Each row, then roughly how far along a hidden order it lies, from 0 to 10
[  1  30  -6   5   1   7   0  -2   9   4   1   0   2 -28   2 -21   0  -2
  -2   1  -1  -2 -21   0  -3 -10   1   0   4   1   3  -1   0   0   1   0
   1   0   0   3  -1   1  -4  -1  12   1  12  -3  -5   5   0  27  -3   6
   2   4  -1   1  -4   1   3   0   0   4  12  -1   0   5  15  -2   0   4
  -4  -2  32  -3  23   0 -29   2   1   0   3  -9   0   1   2   0   8  21
  -1  -2   6 -22   0  19  -7   5   0   0   1   5  28  -7   1  -1 -25  -1
   0   0   5  -3   1  -1  -1   0  11 -26  -1   0   0   4   0  -9  -4   1
  -4   5] : 0
[  0 -48   7 -16   2   1   2  -2   1  -7   3   0 -14  32  -6  37  -2  -1
   8   1  -3   0  45   1   1  21  -1  -6   5   4   0  10  16  -1   0   0
   4  -1   0   0   4  -2   1   1  -7  -1  -6   8   2   6   4  -8  -3  -3
   5  -1  -1   0   0  -1   1   4   0 -12   1   0   3  -6   2  -1  -3  -8
  -3   3  14   7 -53   0  16  -2   4  -1  -4   2  -6  -1  -4   2  -2 -22
  -1   3 -22  10   1  -8   3   1  -4   2   2  -1 -59   3  -5   4  31   8
   0   0   0   4   4   1   0   0  -5  21  -3   0   3  -7  -4  15  -3   1
  11  -7] : 3
[  2   7  -1  -5  -1  -8  -3  -3  -1 -14  -1   0   3  24   2  24  -1   2
  -2   0  -1  -2  -6  -3   1  -4   0   1  -1   2   2  -2   3   1  -2   0
  -3  -4   0   7   0   0  -2  -1 -10  -2 -14   0   6   2  -2 -25   1  -6
   0  -1  -1  -1   3  -1   1  -2   0  -5  -4   0  -1  -6  -7   0   0 -16
  -2   0 -15   2   4   0  13   0  -3   1   1   3   1  -2  -1  -1  -6 -31
   0   3   3  12   1 -31   7   3   1  -1  -3   3  26   1   1   0   7   0
   1  -1  -5  -2   0   2   5   0   7  34   1  -1   0   0   4 -20   1   0
  -2  -3] : 9
[ -1   1   0  -6  -4 -11  -3   7  12   0  -8   3   3  33   2  38  -5  -4
  -3  -1   5   2 -24  -4   3   5  -4  -1 -19  -7  -9 -10  -8   0  -2  -1
   1  -8  -3   8   3   3   0  -2 -13  -1 -22   1   3  -4   2 -22   8  -7
 -16  -6   4   1   1   2  -1  -8  -2 -20   8   0  -2  -7  -8  -1   1 -10
   5   7 -14   7  -5   1  10   3  -3   5  -1   3   7  -2  -3  -2  -9 -13
   5   7   1  18   2 -27   9  -3   6   0   3 -14  30   7   0  -1   0  -5
   4   9  -5  -6  -5   1   0  -5  -6  60  -2   1  -1   0   4 -45  -4  -1
   0  -5] : 8
[  1  33  -3  10  -1   7   3   0   1  11  -1   0   6 -30   5 -19   1   1
  -7   0   1  -2 -23   0  -1 -11   2   3  -3  -3   3  -6  -4   0   0   0
  -4   1   0   5  -2   1  -2  -1   8   0  11  -5  -4   0  -2  10  -1   4
  -1   5   0   0   1   0   1  -1   0  -3   2  -1  -2   5  -2   0   1   7
  -2   1 -11  -4  25   0 -33   2  -3   1   4  -3   1   1   3  -2   2  12
   0  -2  10 -10   0  -4  -3   2   3  -1  -3   0  24  -7   1  -2 -13  -2
   1   1   0  -4  -2  -2   0   0   7 -23   1   0   0   4   2 -23   2   0
  -5   4] : 3
[  3  36  -8   5   1  11  -6  -5  13   4  -3   1   5 -26   6 -25   4   1
  -2   1  -3  -5  11  -2  -4 -16   3  -1  -2   1   5  -4  11   1   0   0
  -2  -3  -1   4   1   0  -9  -1   7  -2   6  -5  -3  10   0   9  -1   4
   0   5  -3   1   1  -2   5  -4  -1  -2   8  -1  -4   2   4  -2   1   8
  -7   0 -15  -5  28   0 -37   5  -4   3   8   2  -1   1   1  -2  -2   9
  -1   3  14 -21   2  -2  -3  11   4  -1  -7   6  34  -6   2  -2 -20   0
   3   2   0  -5   1   1   0  -1  25 -22  -3  -2   4   8   9 -21  -5   2
  -6   4] : 4
[  3 -41  -7 -17   5  -3  -2  -9   2 -15   2  -1  -6  33   2  54   0   3
   0   2  -7  -1 -11  -1  -2  -4   1  -3  15   9   8   3  30   1  -2   0
  -1  -2   1   7   1  -1  -4   0 -22  -2 -12   2   3  14  -1 -30  -2  -8
   8   0  -5  -1   2  -3   4   2   0 -16  -8   1   0  -9   3  -1  -1 -21
  -8  -3 -16   8 -17   0  59  -1   1   0   2  51  -4  -2  -4   1  -7 -16
  -5   4 -12  14   1 -12   7  10  -4   0  -7  11   0  13   2   3  30   4
   0  -3  -3   3   3   3   4   2   9  34  -2  -2   0   1   2   3  -3   2
   0  -5] : 7
[  0  34  -2   8  -1   2   3   4   6  10   0   2   2 -35   2 -31   0  -4
  -3  -1   1  -1 -22   1  -2  -7   0   0  -2  -2  -5  -2 -10   0   1   0
   4  -1   0  -9   1   3  -3  -1  14   2  17  -3  -7   5   1  33  -1   6
  -5   2  -1   2  -4   1   1   1  -1   6  14  -1   0   6   1  -2   0   8
   0   1  11  -5  25   0  -6   2   3   2   4  -2   2   4   0   0   5  23
   1   3  10 -15   1  21  -7   2   0   0   1  -2  23  -4   1   0 -12  -3
   0   4   5  -5   0  -3  -4  -2   7 -42  -5   0   1   3  -1  25  -6   1
  -5   6] : 0
[  2  31  -3   5  -4   7 -18  -2   8  -3  -6   1   8   0   3 -11   1   5
  -5   0   2  -4 -22  -4   0  -9  -1   2 -13  -4   7 -10  -3   2  -2   0
 -13  -3  -1  16   0  -2  -5  -1  -3  -2  -5  -2   5  -6  -4 -14   5   1
  -6   9   1   0   5  -1   2  -8  -1   9 -16   0  -6   1  -7   1   2  -1
  -1   2 -63  -2  18   0 -30   5 -10   3   4  -3   2   0   2  -4  -4  -2
   1  -1  12   1   1 -21   5   5   8  -2  -6  -1  29   0   1  -4 -11  -1
   4   2  -3  -4  -2   2   2   0   7   0   5  -1  -5   5  11 -63   5  -2
  -4   1] : 10
[  1  32  -6   4   0  11  -3  -3   8  19  -1   1   4 -21   3 -34   0  -1
  -3   0  -2  -4 -20  -1  -3 -14   1   0   0   0   4  -4   6   1   1   0
  -1  -2   0   3   0   0  -8  -1  11  -1  18  -3  -3   6   0  17  -2   4
   0   5  -3   1  -1  -1   4  -6  -1   3   5  -2  -3   5   5  -2   0   3
  -6   0  -2  -3  17   0 -34   6  -2   2   5  -1   0   3   4  -1   0  22
  -1   2  10   2   1   6  -7   6   3   0  -4   4  22  -8   2  -2 -27  -1
   2   2   4  -4   0   0   0  -1  21 -25  -2  -1   6   5   6   8  -4   1
  -6  10] : 2
[  1   3  -3   0   2  11  -7  -2  -8 -10   2  -2   5  -1   1 -10   1   4
  -1   1  -2  -1 -15   1  -1  -9   1   4  10   4   4   4   2   0  -1   0
   1   1   1  14  -3   1   1   0   2  -2  -4   2   3   0  -3 -18  -4  -1
   6   4  -2  -2   6  -2  -1   6   1  -2 -15   1   3  -1  -6   2   0   4
  -1  -4 -19  -2  13   0  11  -6   6  -1  -1  -6  -1  -1  -2   1  -3 -15
  -2   2   8   4  -1 -18  -2   1  -4   0  -3   7  29   1   3   1   1  -3
  -2  -5   1   1   1   1   1   3   5  20   2  -1  -2   1  -5 -39   1   0
  -1   0] : 10
[  1  25  -1   9  -3   6  -3   3   7  17  -3   1   6 -18   3 -40   0   2
  -4   0   3  -2 -24  -2   0  -9   1   2 -11  -5   2 -10 -12   1   0   0
  -8   0   0  -1  -1  -1  -4  -1  11   0  14  -4  -4  -4  -2  18   3   9
  -5   5   1   1   0   1   1  -4  -1  10   8  -1  -4   9   4   0   1   9
   1   1  -3  -4  23   0 -24   6  -8   2   3 -10   2   1   4  -3   3  22
   2  -5  12 -18   1   6  -4   1   7  -1  -2  -1  22 -11   0  -4 -25  -1
   2   3   0  -2  -3  -1  -1   0   5 -50   3   0   3   5   7   3   3  -1
  -6   4] : 1
[  3  16  -6  -1  -1   5 -12  -4   7  -6  -5   0  11   4   2  -2  -1   3
  -4   2  -3  -5 -18  -2  -1  -8   0   0  -5   1   5  -6   3   1  -2   0
  -6  -4   0  17   0  -1  -7  -1  -1  -3 -14  -1   1   3  -3 -18   1  -2
  -4   6  -1  -1   4  -3   4  -5  -1   2  -7   0  -3  -2  -7   0   1  -6
  -4   0 -38  -1  18   0 -14   4  -2   3   4   4   2   0  -3  -3  -7  -5
   0   3  10  -3   2 -26   3   8   4  -1  -7   3  27  -2   2  -2  -3   0
   3   2  -2  -3   0   4   2   0  13   2   1  -2  -2   6   9 -33  -1   0
  -5  -1] : 10
[  1  35  -5  11  -1   6  -4  -2   7   7  -4   1   6 -15   4 -24   4  -1
  -4   0   0  -3 -12  -1  -2  -9   0   1  -8  -2   1  -7  -8   1  -1   0
  -2  -1  -1   6   0   1  -6  -1  12  -1   5  -6  -4   2  -1   6   1   2
  -4   4   0   0   1   0   2  -5  -1   0   3  -1  -3   4   1  -1   1   7
  -2   1 -23  -5  30   0 -18   4  -3   2   5  -1   2   1   2  -2  -2  10
   0   2  12 -12   1  -4  -3   3   4  -1  -2  -1  26  -7   2  -3 -18  -2
   2   3  -1  -5  -1   1  -2  -2  17 -12  -2  -1   1   7   5 -33  -2   1
  -6   5] : 5
